Here is a tiny trained network, its code and every weight. The questions are about switching its units off for an input and a target symbol, where a switched-off unit gives its printed mean instead of its output.

import numpy as np


def w(rows, s, z=0):
    codes = np.array(rows[::2]) - 128.0
    scale = np.full(codes.shape[1], s)
    scale[-1] = z or s
    return codes * scale


def norm(h):
    return h / np.sqrt((h * h).mean(-1, keepdims=True) + 1e-5)


def softmax(a):
    e = np.exp(a - a.max(-1, keepdims=True))
    return e / e.sum(-1, keepdims=True)


def log_softmax(a):
    a = a - a.max(-1, keepdims=True)
    return a - np.log(np.exp(a).sum(-1, keepdims=True))


def net(x, mask):
    ids = ['ΔΘΠΩβεηξστφψ'.index(c) for c in x.split()]
    T = len(ids)
    res = E[ids] + P[:T]
    u = 0
    for l in range(3):
        r = norm(res)
        for j in range(2):
            rows = slice(3 * j, 3 * j + 3)
            q, k, v = (r @ M[l][rows].T for M in (Q, K, V))
            z = softmax(np.where(np.tri(T) > 0, q @ k.T / 3**0.5, -1e9)) @ v
            o = O[l][rows]
            res = res + np.where(mask[u + j], z, o[:, -1]) @ o[:, :-1]
        u += 2
    return log_softmax(norm(res)[-1] @ U[:, :-1].T + U[:, -1])


Q, K, V, O = {}, {}, {}, {}
E = w([
[112,84,112,148],'Δ',
[222,116,118,245],'Θ',
[131,81,156,127],'Π',
[113,81,150,131],'Ω',
[101,100,188,105],'β',
[39,83,97,98],'ε',
[168,100,5,105],'η',
[103,116,187,108],'ξ',
[236,96,90,120],'σ',
[98,252,46,104],'τ',
[103,50,153,146],'φ',
[120,94,166,118],'ψ',
],0.026)
P = w([
[212,84,43,88],'0',
[201,187,168,2],'1',
[117,161,135,143],'2',
[8,149,16,234],'3',
[80,84,139,179],'4',
[50,79,206,123],'5',
[48,111,253,173],'6',
],0.0068)
Q[0] = w([
[54,96,156,158],'0.h0',
[202,248,144,219],'0.h0',
[61,82,106,93],'0.h0',
[132,146,236,158],'0.h1',
[202,126,234,132],'0.h1',
[127,121,134,74],'0.h1',
],0.014)
K[0] = w([
[198,139,135,199],'0.h0',
[123,13,217,24],'0.h0',
[137,233,39,153],'0.h0',
[157,30,164,186],'0.h1',
[90,53,172,254],'0.h1',
[138,165,76,176],'0.h1',
],0.01)
V[0] = w([
[162,97,134,152],'0.h0',
[99,2,230,109],'0.h0',
[136,107,253,178],'0.h0',
[226,76,41,207],'0.h1',
[165,236,179,74],'0.h1',
[161,38,125,54],'0.h1',
],0.0064)
O[0] = w([
[135,184,149,127,180],'0.h0',
[87,143,79,62,193],'0.h0',
[91,191,108,161,151],'0.h0',
[153,141,163,249,168],'0.h1',
[95,110,109,79,4],'0.h1',
[146,36,150,99,244],'0.h1',
],0.011,0.0042)
Q[1] = w([
[88,91,228,124],'1.h0',
[235,181,7,84],'1.h0',
[152,197,185,81],'1.h0',
[79,206,102,80],'1.h1',
[184,84,113,157],'1.h1',
[207,149,120,222],'1.h1',
],0.013)
K[1] = w([
[70,128,139,134],'1.h0',
[124,48,251,76],'1.h0',
[109,64,193,62],'1.h0',
[190,123,159,50],'1.h1',
[136,164,143,170],'1.h1',
[120,190,183,165],'1.h1',
],0.013)
V[1] = w([
[79,37,226,153],'1.h0',
[84,110,197,51],'1.h0',
[150,34,162,55],'1.h0',
[31,2,148,87],'1.h1',
[88,33,95,157],'1.h1',
[100,140,79,179],'1.h1',
],0.011)
O[1] = w([
[70,170,6,185,122],'1.h0',
[186,61,1,159,38],'1.h0',
[191,196,30,115,167],'1.h0',
[36,101,237,129,215],'1.h1',
[87,142,248,200,255],'1.h1',
[206,119,140,180,133],'1.h1',
],0.0091,0.0049)
Q[2] = w([
[151,180,130,37],'2.h0',
[96,157,162,38],'2.h0',
[195,148,121,227],'2.h0',
[119,56,3,139],'2.h1',
[37,251,132,170],'2.h1',
[152,132,167,226],'2.h1',
],0.012)
K[2] = w([
[64,189,197,99],'2.h0',
[214,47,189,101],'2.h0',
[161,82,15,158],'2.h0',
[33,86,125,213],'2.h1',
[164,36,95,149],'2.h1',
[111,190,1,200],'2.h1',
],0.011)
V[2] = w([
[205,132,60,199],'2.h0',
[88,114,180,68],'2.h0',
[191,70,180,52],'2.h0',
[112,221,9,133],'2.h1',
[165,131,53,159],'2.h1',
[121,106,2,89],'2.h1',
],0.0093)
O[2] = w([
[157,175,216,148,156],'2.h0',
[80,116,59,183,105],'2.h0',
[46,179,10,94,97],'2.h0',
[125,92,235,71,251],'2.h1',
[52,130,187,100,243],'2.h1',
[100,134,197,162,227],'2.h1',
],0.012,0.0032)
U = w([
[179,114,88,168,252],'Δ',
[102,229,190,116,79],'Θ',
[98,144,137,142,16],'Π',
[76,113,121,169,7],'Ω',
[80,133,99,91,85],'β',
[77,128,104,132,16],'ε',
[65,239,96,58,250],'η',
[73,128,97,78,111],'ξ',
[83,149,112,103,36],'σ',
[145,72,125,46,79],'τ',
[52,139,131,209,1],'φ',
[2,73,144,95,33],'ψ',
],0.014,0.0046)

Each question gives the input, a string of symbols that net reads in full, and the target symbol t.
The units are the heads (3 rows each of Q, K, V and O). Each row of codes is followed by its name. A weight is (code - 128) times the scale printed after its matrix; where a second scale follows, it is the last column's (O and U).
mask holds one flag per head, layer by layer. A switched-off head (its flag False) gives its mean, the last column of its rows in O, instead of its output. The means were averaged over made-up inputs and are rounded, as every weight is.
A unit's drop is (log p(t) with every unit on - log p(t) with that unit switched off) / (log p(t) with every unit on - log p(t) with every unit switched off).
The circuit of an input: a set's keep is (log p(t) with only the set's units on - log p(t) with every unit switched off) / (log p(t) with every unit on - log p(t) with every unit switched off). Starting from all 6 units, units are removed one at a time, each time the one whose removal leaves the highest keep (on an exact tie, the one counted first), for as long as the keep stays at least 0.8.
units of the circuit, in order: the units of the circuit, biggest drop first
unit that matters most: the unit with the biggest drop
which heads matter: for each layer, one digit per head in row order, 1 if its drop is at least 0.15 and else 0, layers parted by /
drop of u: that unit's drop, to one decimal
input τ Ω ψ, target τ: unit that matters most => 0.h0
input ψ β ψ τ Δ Ω η, target Δ: which heads matter => 10 / 00 / 00
input Δ ψ η Θ Θ Θ φ, target Θ: units of the circuit, in order => [2.h0, 0.h1]
input φ Θ Θ, target Θ: units of the circuit, in order => [2.h0, 0.h0]
input φ ψ Ω, target φ: units of the circuit, in order => [1.h1, 2.h1]
input Θ Θ Θ φ, target Θ: units of the circuit, in order => [1.h1, 2.h0]
input η η ψ, target η: which heads matter => 01 / 10 / 11
input ψ ψ Θ ψ ψ Θ, target Θ: which heads matter => 10 / 00 / 11
input ψ ψ ψ, target ψ: which heads matter => 10 / 11 / 01
input ψ ψ ψ Δ ψ Ω Θ, target Δ: which heads matter => 11 / 11 / 00
input φ Θ ψ Ω, target Θ: units of the circuit, in order => [2.h0, 1.h1]
input Θ Θ Θ ψ, target Θ: units of the circuit, in order => [1.h1, 2.h0]
input τ β ψ, target τ: units of the circuit, in order => [0.h0, 1.h1, 0.h1]
input ψ ψ ψ ξ ψ η, target Δ: which heads matter => 00 / 11 / 00
input φ φ ψ, target φ: which heads matter => 01 / 11 / 11
input Θ ξ ψ Θ ξ ε σ, target Δ: unit that matters most => 1.h1
input Δ ψ ψ, target Δ: drop of 2.h1 => 1.1
input Θ Θ ψ ψ, target Θ: drop of 2.h1 => 0.1
input φ ψ ψ, target φ: drop of 2.h1 => 0.3
